[128 = 0]

[138 117 126 129 113 116 114 104 128 158 129 120 123 132 144 123 142 125
 134]	E + L
[121 123 123 116 126 109 126 116 119 139 123  98 103 183 131 177 109 104
 145]	V + D
[107  94 118 125 154 124  65 127 106 118 138  68 166  97 106 150 179 141
 168]	A + W
[ 83 131 101  98 119 139 139 115 110 147 138  91 118 101 129 145 119 125
 128]	E + G
[101 118 117 110  91 125  69 111 118 162 133 127 101 104 129 155 132 130
 174]	E + G
[125 107 133 144 137 116 115 122 129 134 126  93 122 134 141 155 148 115
 160]	V + G
[123 134 117 134 105  83  72 123 119 169 125 116 107 135 120 170 132 147
 158]	A + L
[ 96 108  99 133  48  83  61  32 129 216 122  32 105 176 122 174 148 105
  91]	E + G
[109 133 122 103 141 119 115 115 122 149 154 127 105 120 145 151 136  94
 104]	E + B
[133 123 118 132 127 129 107 104 130 147 116  87 153 166 116 165 132  92
 158]	V + W
[125 129 129 152  96 109 136  90 120 152 103  46 119 127 116 152 120 135
 159]	V + L
[126 121 117 148 128 130 106  99 136 141 145  83 139  79 116 101 104 112
 150]	A + W
[102 121 111 138 115 118  37 103 128 161 126 102 130 146 129 155 194  96
 156]	A + W
[110 135 126 111 121 127 123 121 133 149 127  69 105 102 112 131 121 131
 118]	A + B
[121  90 159 155  72 118 103  85 146 158 132  45 184  59 108 132 159 130
  81]	V + W
[ 94 136  99 100 114 114 112  93 130 168 133  67 107 134 130 167 140 109
 143]	E + G
[132 132 116 119 132 134 141 118 147 161 143  83 116 130 134 126 101  85
 120]	V + B
[140  79 157 140 156  90  99 138 136 128 160  80 125 155 122 153 136 104
 144]	V + W
[137 116 132 126  95 119 118 126  89 122 143   4 139 131 106 136 167 134
 184]	V + D
[114 115 112  93 116 134 118 123 122 143 119 139 122 120 156 129 102 144
 111]	E + L
[162 117 118 135 120 123 164  98 159 144 128 132 138 148 139  79  62 107
 103]	A + W
[119 133  75 134 138 130 122 109 124 148 138 113 142 165 126 136 142  97
 157]	V + W
[120 115 125 118  86 129 101 123 109 170 114 140 118 113 133 120 112 145
 117]	E + L
[125 129 134 111 120 112  79 113 119 138 121  91  88  99 114 203 140 139
 130]	E + L
[134 108 122 175  85 106  92  88 154 166 121  84 111 150 125 151 123 138
 136]	E + G
[117  93 105 119 137 106 142 123 126 127 143 110 153 141 132 116  88 100
 141]	A + W
[126 127 126 134 138 132 152 105 134 138 135  88 109 128 128 163 116 104
 133]	V + B
[115 112 162 150  86  80  65  75 120 144 107  85 149 156  73 197 164 140
 159]	V + W
[106 108 127 111 132 122  87 138 117 137 115 116 118 102 125 126 129 127
 165]	A + L
[130 120 132 137 135 108 114 111 145 138 124  87 141 168 103 144 139 109
 149]	V + W
[113  97  83 101 155 129 111 112 138 142 151 169 144 156 127 121 131 111
 160]	E + W
[177 125 117 137  76 116 123 111 128 155 118  89  98 154 146 155 120 107
 149]	V + L
[138 103 125 138 173 137 101 141 130  88 180 157 134  74 147 104 136 143
 164]	E + W
[129 166 108 148 143 134 131  96 126 146 114  97 154 169 114 138 133 104
 191]	A + W
[101 142 105 122  73 133 112  51 133 165  96 116 151 167 131 125 137 153
 119]	E + W
[146 119 134 137 136 104 139 116 108 118 123  69 125 153 125 154 131 126
 160]	V + G
[104  93 125 105  89 100  75 133 120 163 127  69  94  71 136 177 137 154
 120]	E + L
[120 123 120 133 119 126  94 113 117 133 130  94 127 117 145 148 167 138
 154]	A + W
[115 120 121 103 106 132 126 122 117 151 140 125 141 144 128 127 137 118
 118]	E + G
[150 109 132 158 139 111  99 134 128 120 144  99 127 107 112 148 132 130
 140]	A + W
[118  85 119 128  98 128 117 115 113 167 119 130 109 106 135 147 129 139
 111]	E + L
[144 101 144 111  93  94  86 122 111 132 133 103  96 140 136 177 140 137
 109]	V + L
[123 117 107 124 158 140 141 114 154 126 103 152 114 120 137  75 113 104
 125]	A + B
[129 139 114 139 106 108  71 126 123 157 153 103 117 121 121 156 123 129
 117]	A + L
[123 109 157 117 137 123  80 137 115 102 135 115 146 109 112 131 146 132
 158]	E + W
[152  85 101 129 152 113  92 123 147 138 181 128 151 166 126 142 136  81
 161]	E + W
[113 114 116 116 117 137 114 147 128 136 137  80  48  76 137 122 140 135
 115]	A + B

[122 115 112 122 107 137  80 131 141 155  97 151 162 131 138 123 136 130
 144]	N + pom
[103 115 122 122 132 143  96 104 139 123  78 128 139 134 147 101 128 142
 144]	N + digap
[121 109 119 121 120 129  70 136  94 154 105 137 114 149 124 129 109 146
 117]	N + Leta
[137 115  75 151 117 137 100 108 120 154  95 123 122 141 113 128 122 128
 128]	N + rin
[123 103  66 140 135 112 172 101 130 112 109 133 144 115 124 129 123 106
 128]	C + muda
[117 116  94 130 121 116 116 118 135 172  81 138 130 137 123 116  95 120
 117]	H + rin
